Here is a tiny trained network, its code and every weight. The questions are about switching its units off for an input and a target symbol, where a switched-off unit gives its printed mean instead of its output.

import numpy as np


def w(rows, s, z=0):
    codes = np.array(rows[::2]) - 128.0
    scale = np.full(codes.shape[1], s)
    scale[-1] = z or s
    return codes * scale


def norm(h):
    return h / np.sqrt((h * h).mean(-1, keepdims=True) + 1e-5)


def f(y):
    return y / 2 * (1 + np.tanh(0.7978845608 * (y + 0.044715 * y**3)))


def softmax(a):
    e = np.exp(a - a.max(-1, keepdims=True))
    return e / e.sum(-1, keepdims=True)


def log_softmax(a):
    a = a - a.max(-1, keepdims=True)
    return a - np.log(np.exp(a).sum(-1, keepdims=True))


def net(x, mask):
    ids = ['Φβγδεζηθπτψω'.index(c) for c in x.split()]
    T = len(ids)
    res = E[ids] + P[:T]
    u = 0
    for l in range(2):
        q, k, v = (norm(res) @ M[l].T for M in (Q, K, V))
        z = softmax(np.where(np.tri(T) > 0, q @ k.T / 2**0.5, -1e9)) @ v
        res = res + np.where(mask[u], z, O[l][:, -1]) @ O[l][:, :-1]
        u += 1
        y = f(norm(res) @ A[l][:, :-1].T + A[l][:, -1])
        res = res + np.where(mask[u : u + 4], y, B[l][:, -1]) @ B[l][:, :-1]
        u += 4
    return log_softmax(norm(res)[-1] @ U[:, :-1].T + U[:, -1])


Q, K, V, O, A, B = {}, {}, {}, {}, {}, {}
E = w([
[132,147,157,144],'Φ',
[145,117,245,166],'β',
[149,109,141,99],'γ',
[89,73,93,92],'δ',
[233,154,249,174],'ε',
[143,129,218,170],'ζ',
[149,107,157,86],'η',
[94,163,130,82],'θ',
[159,107,141,96],'π',
[92,126,123,86],'τ',
[163,109,112,61],'ψ',
[130,190,154,73],'ω',
],0.017)
P = w([
[115,175,147,180],'0',
[142,160,221,2],'1',
[140,154,112,161],'2',
[171,129,68,149],'3',
[80,159,201,90],'4',
[146,151,111,161],'5',
[181,106,43,149],'6',
[52,127,192,111],'7',
[148,149,113,161],'8',
[190,94,41,153],'9',
[51,118,148,125],'10',
[150,148,110,160],'11',
[199,81,16,144],'12',
[49,105,130,123],'13',
],0.012)
Q[0] = w([
[95,46,109,94],'0.h0',
[72,133,113,254],'0.h0',
],0.0077)
K[0] = w([
[2,130,65,128],'0.h0',
[161,31,182,214],'0.h0',
],0.0053)
V[0] = w([
[102,73,135,110],'0.h0',
[154,56,210,2],'0.h0',
],0.0041)
O[0] = w([
[27,116,255,226,150],'0.h0',
[164,179,149,114,254],'0.h0',
],0.0078,0.0019)
A[0] = w([
[117,196,131,127,133],'0.n0',
[116,124,157,77,70],'0.n1',
[109,120,145,81,252],'0.n2',
[171,147,104,246,218],'0.n3',
],0.011,0.0024)
B[0] = w([
[203,85,61,149,168],'0.n0',
[20,117,152,173,177],'0.n1',
[140,145,235,93,254],'0.n2',
[132,101,92,255,180],'0.n3',
],0.0087,0.0038)
Q[1] = w([
[118,246,182,81],'1.h0',
[193,99,254,64],'1.h0',
],0.0076)
K[1] = w([
[81,8,153,90],'1.h0',
[190,124,254,99],'1.h0',
],0.008)
V[1] = w([
[97,253,99,150],'1.h0',
[122,72,116,126],'1.h0',
],0.0051)
O[1] = w([
[229,2,123,171,12],'1.h0',
[225,136,35,146,2],'1.h0',
],0.0099,0.00051)
A[1] = w([
[240,180,102,207,153],'1.n0',
[110,216,197,206,115],'1.n1',
[78,195,81,74,146],'1.n2',
[2,112,69,149,3],'1.n3',
],0.0083,0.0037)
B[1] = w([
[45,139,50,77,254],'1.n0',
[59,126,176,3,199],'1.n1',
[174,2,180,217,229],'1.n2',
[1,22,143,70,160],'1.n3',
],0.0078,0.0032)
U = w([
[118,98,52,168,240],'Φ',
[54,130,194,126,185],'β',
[38,173,46,79,72],'γ',
[10,7,134,110,108],'δ',
[168,215,151,190,140],'ε',
[49,148,119,202,100],'ζ',
[117,150,221,24,127],'η',
[202,61,57,144,214],'θ',
[60,165,68,80,83],'π',
[192,6,218,189,3],'τ',
[225,113,157,41,24],'ψ',
[139,225,92,64,74],'ω',
],0.013,0.0054)

Each question gives the input, a string of symbols that net reads in full, and the target symbol t.
The units are the heads (2 rows each of Q, K, V and O) and the neurons (one row each of A and B). Each row of codes is followed by its name. A weight is (code - 128) times the scale printed after its matrix; where a second scale follows, it is the last column's (O, A, B and U).
mask holds one flag per unit, layer by layer, with each layer's heads first. A switched-off unit (its flag False) gives its mean, the last column of its rows in O or B, instead of its output. The means were averaged over made-up inputs and are rounded, as every weight is.
A unit's drop is (log p(t) with every unit on - log p(t) with that unit switched off) / (log p(t) with every unit on - log p(t) with every unit switched off).
The circuit of an input: a set's keep is (log p(t) with only the set's units on - log p(t) with every unit switched off) / (log p(t) with every unit on - log p(t) with every unit switched off). Starting from all 10 units, units are removed one at a time, each time the one whose removal leaves the highest keep (on an exact tie, the one counted first), for as long as the keep stays at least 0.8.
circuit, biggest first: the units of the circuit, biggest drop first
most important unit: the unit with the biggest drop
k most important neurons: the k neurons with the biggest drops, biggest first
top k neurons in layer l: the k neurons of layer l with the biggest drops, biggest first
drop of u: that unit's drop, to one decimal
input Φ δ τ π θ ε τ ψ η δ γ Φ ζ, target Φ: most important unit	1.n0
input δ δ π δ ω ψ τ τ δ δ τ Φ β, target Φ: 3 most important neurons	0.n3; 1.n0; 0.n2
input ω τ θ δ θ δ θ δ τ δ ψ η δ ε, target η: top 2 neurons in layer 1	1.n1; 1.n2
input δ δ ε Φ ζ γ β, target Φ: circuit, biggest first	0.n3; 0.n2; 1.n0
input θ δ ε γ γ θ δ, target θ: circuit, biggest first	1.h0; 0.n1; 1.n3
input δ δ η ω τ ψ τ, target τ: top 2 neurons in layer 1	1.n2; 1.n0
input η δ ζ, target ζ: 3 most important neurons	0.n3; 1.n0; 0.n2
input β ψ ε η η δ η θ θ τ Φ, target η: circuit, biggest first	1.n1; 1.n0; 0.n3
input Φ ε θ ε δ β ε, target θ: circuit, biggest first	0.n2; 1.n0
input τ τ θ ε ψ Φ ψ δ θ, target θ: 3 most important neurons	0.n0; 0.n3; 1.n2
input τ ε δ τ ω Φ δ η τ τ β ω ψ ζ, target η: circuit, biggest first	1.n1; 1.n2
input τ η γ, target γ: 2 most important neurons	1.n0; 0.n2
input θ δ τ γ π π τ, target θ: 2 most important neurons	0.n1; 0.n2
input β π η ε δ θ δ τ Φ, target Φ: most important neuron	0.n3
input δ Φ Φ ζ, target Φ: 2 most important neurons	0.n3; 1.n0
input θ η δ δ, target θ: top 2 neurons in layer 0	0.n1; 0.n2
input ω δ δ ζ ε θ, target θ: 2 most important neurons	0.n0; 1.n2
input θ η ω τ, target θ: top 2 neurons in layer 1	1.n1; 1.n3
input ζ δ ψ γ, target γ: top 2 neurons in layer 1	1.n0; 1.n2
input δ π δ η, target η: most important unit	0.h0
input δ τ θ δ ε τ, target τ: 2 most important neurons	1.n2; 0.n0
input δ δ γ β, target ζ: top 2 neurons in layer 0	0.n3; 0.n2
input δ δ ε τ δ ω, target ω: drop of 0.n0	1.5
input τ ψ τ ψ η τ τ δ η δ τ τ η ε, target η: drop of 1.n1	1.3
input Φ ω δ ε δ δ π δ ζ, target ζ: drop of 0.n2	0.2
input Φ η β θ δ τ τ δ δ ε, target θ: drop of 0.n3	0.8
